Below is a small trained network, with its code and all its weights. Each question gives an input and a class and asks what happens when units are switched off, that is, made to give their printed mean instead of their output.

import numpy as np


def w(rows, s, z=0):
    codes = np.array(rows[::2]) - 128.0
    scale = np.full(codes.shape[1], s)
    scale[-1] = z or s
    return codes * scale


def f(y):
    return np.maximum(y, 0)


def log_softmax(a):
    a = a - a.max(-1, keepdims=True)
    return a - np.log(np.exp(a).sum(-1, keepdims=True))


def net(x, mask):
    res = np.array(x, float).reshape(1, 3) / 4 @ E
    y = f(res @ A[0][:, :-1].T + A[0][:, -1])
    res = res + np.where(mask, y, B[0][:, -1]) @ B[0][:, :-1]
    return log_softmax(res[-1] @ U[:, :-1].T + U[:, -1])


A, B = {}, {}
E = w([
[104,156,77,254,181],'x0',
[120,134,190,192,13],'x1',
[161,254,169,107,171],'x2',
],0.008)
A[0] = w([
[113,144,144,132,163,112],'n0',
[115,161,156,132,115,84],'n1',
[135,114,93,75,149,130],'n2',
[113,146,80,158,179,126],'n3',
[121,24,32,90,183,224],'n4',
[125,146,162,7,129,230],'n5',
[118,167,152,139,143,98],'n6',
[160,133,128,114,120,149],'n7',
[128,178,177,154,89,74],'n8',
[120,185,168,122,124,82],'n9',
[121,78,139,163,80,128],'n10',
[118,101,120,96,92,165],'n11',
[132,107,170,63,107,252],'n12',
[126,103,139,123,65,118],'n13',
[145,85,157,129,85,156],'n14',
[130,117,104,186,128,150],'n15',
[126,143,140,112,142,102],'n16',
[135,166,110,88,161,125],'n17',
[146,214,176,148,84,40],'n18',
[123,106,87,244,123,168],'n19',
[136,201,108,70,203,142],'n20',
[140,153,113,182,176,164],'n21',
[88,133,110,185,100,97],'n22',
[100,97,112,108,153,143],'n23',
],0.015,0.0039)
B[0] = w([
[126,129,95,139,139,151],'n0',
[138,160,146,116,127,147],'n1',
[157,132,175,156,113,169],'n2',
[123,157,53,146,162,194],'n3',
[124,251,192,83,90,247],'n4',
[210,73,195,125,101,211],'n5',
[122,153,91,134,117,156],'n6',
[127,122,147,134,114,143],'n7',
[105,187,152,95,115,171],'n8',
[150,161,170,132,124,161],'n9',
[105,56,124,129,150,185],'n10',
[98,102,105,97,102,172],'n11',
[104,82,133,71,57,200],'n12',
[85,86,94,104,115,176],'n13',
[87,84,100,101,110,179],'n14',
[123,126,159,143,173,178],'n15',
[123,116,135,140,129,140],'n16',
[147,84,118,161,131,169],'n17',
[129,216,172,104,104,180],'n18',
[120,109,198,151,217,227],'n19',
[175,58,90,191,154,211],'n20',
[118,162,63,151,165,201],'n21',
[136,99,166,139,167,174],'n22',
[139,157,151,136,108,162],'n23',
],0.031,0.013)
U = w([
[134,171,156,90,40,216],'0',
[150,31,179,191,167,152],'1',
[78,237,126,153,162,181],'2',
[130,118,2,200,155,4],'3',
[43,51,78,102,97,65],'4',
],0.0081,0.002)

Each question gives the input, the list of numbers given to net, and the class t.
The units are the neurons (one row each of A and B). Each row of codes is followed by its name. A weight is (code - 128) times the scale printed after its matrix; where a second scale follows, it is the last column's (A, B and U).
mask holds one flag per neuron, in row order. A switched-off neuron (its flag False) gives its mean, the last column of its row in B, instead of its output. The means were averaged over made-up inputs and are rounded, as every weight is.
A unit's drop is (log p(t) with every unit on - log p(t) with that unit switched off) / (log p(t) with every unit on - log p(t) with every unit switched off).
The circuit of an input: a set's keep is (log p(t) with only the set's units on - log p(t) with every unit switched off) / (log p(t) with every unit on - log p(t) with every unit switched off). Starting from the 12 units with the biggest drops (on a tie, the unit counted first), units are removed one at a time, each time the one whose removal leaves the highest keep (on an exact tie, the one counted first), for as long as the keep stays at least 0.8.
units of the circuit, in order: the units of the circuit, biggest drop first
unit that matters most: the unit with the biggest drop
k most important neurons: the k neurons with the biggest drops, biggest first
drop when u is switched off: that unit's drop, to one decimal
input [0,0,-1], class 0: unit that matters most : n20
input [-3,6,0], class 4: units of the circuit, in order : [n13; n14]
input [-8,5,0], class 4: 2 most important neurons : [n4; n13]
input [7,0,2], class 3: 3 most important neurons : [n4; n21; n3]
input [-5,0,-4], class 0: 3 most important neurons : [n4; n20; n5]
input [-8,-1,7], class 1: 3 most important neurons : [n20; n4; n5]
input [-4,0,-4], class 0: 2 most important neurons : [n4; n20]
input [6,0,-8], class 2: 3 most important neurons : [n4; n5; n20]
input [2,-6,0], class 2: 2 most important neurons : [n4; n10]
input [1,8,3], class 2: 2 most important neurons : [n5; n12]
input [7,-4,0], class 2: 2 most important neurons : [n4; n19]
input [3,-1,8], class 3: 2 most important neurons : [n20; n4]
input [-1,3,1], class 0: 2 most important neurons : [n20; n19]
input [-6,1,-7], class 4: units of the circuit, in order : [n14]
input [2,8,2], class 2: drop when n18 is switched off : 0.2
input [6,7,2], class 2: drop when n18 is switched off : 0.2
input [3,-8,-2], class 2: drop when n4 is switched off : 3.4
input [6,-7,3], class 3: drop when n18 is switched off : 0.0
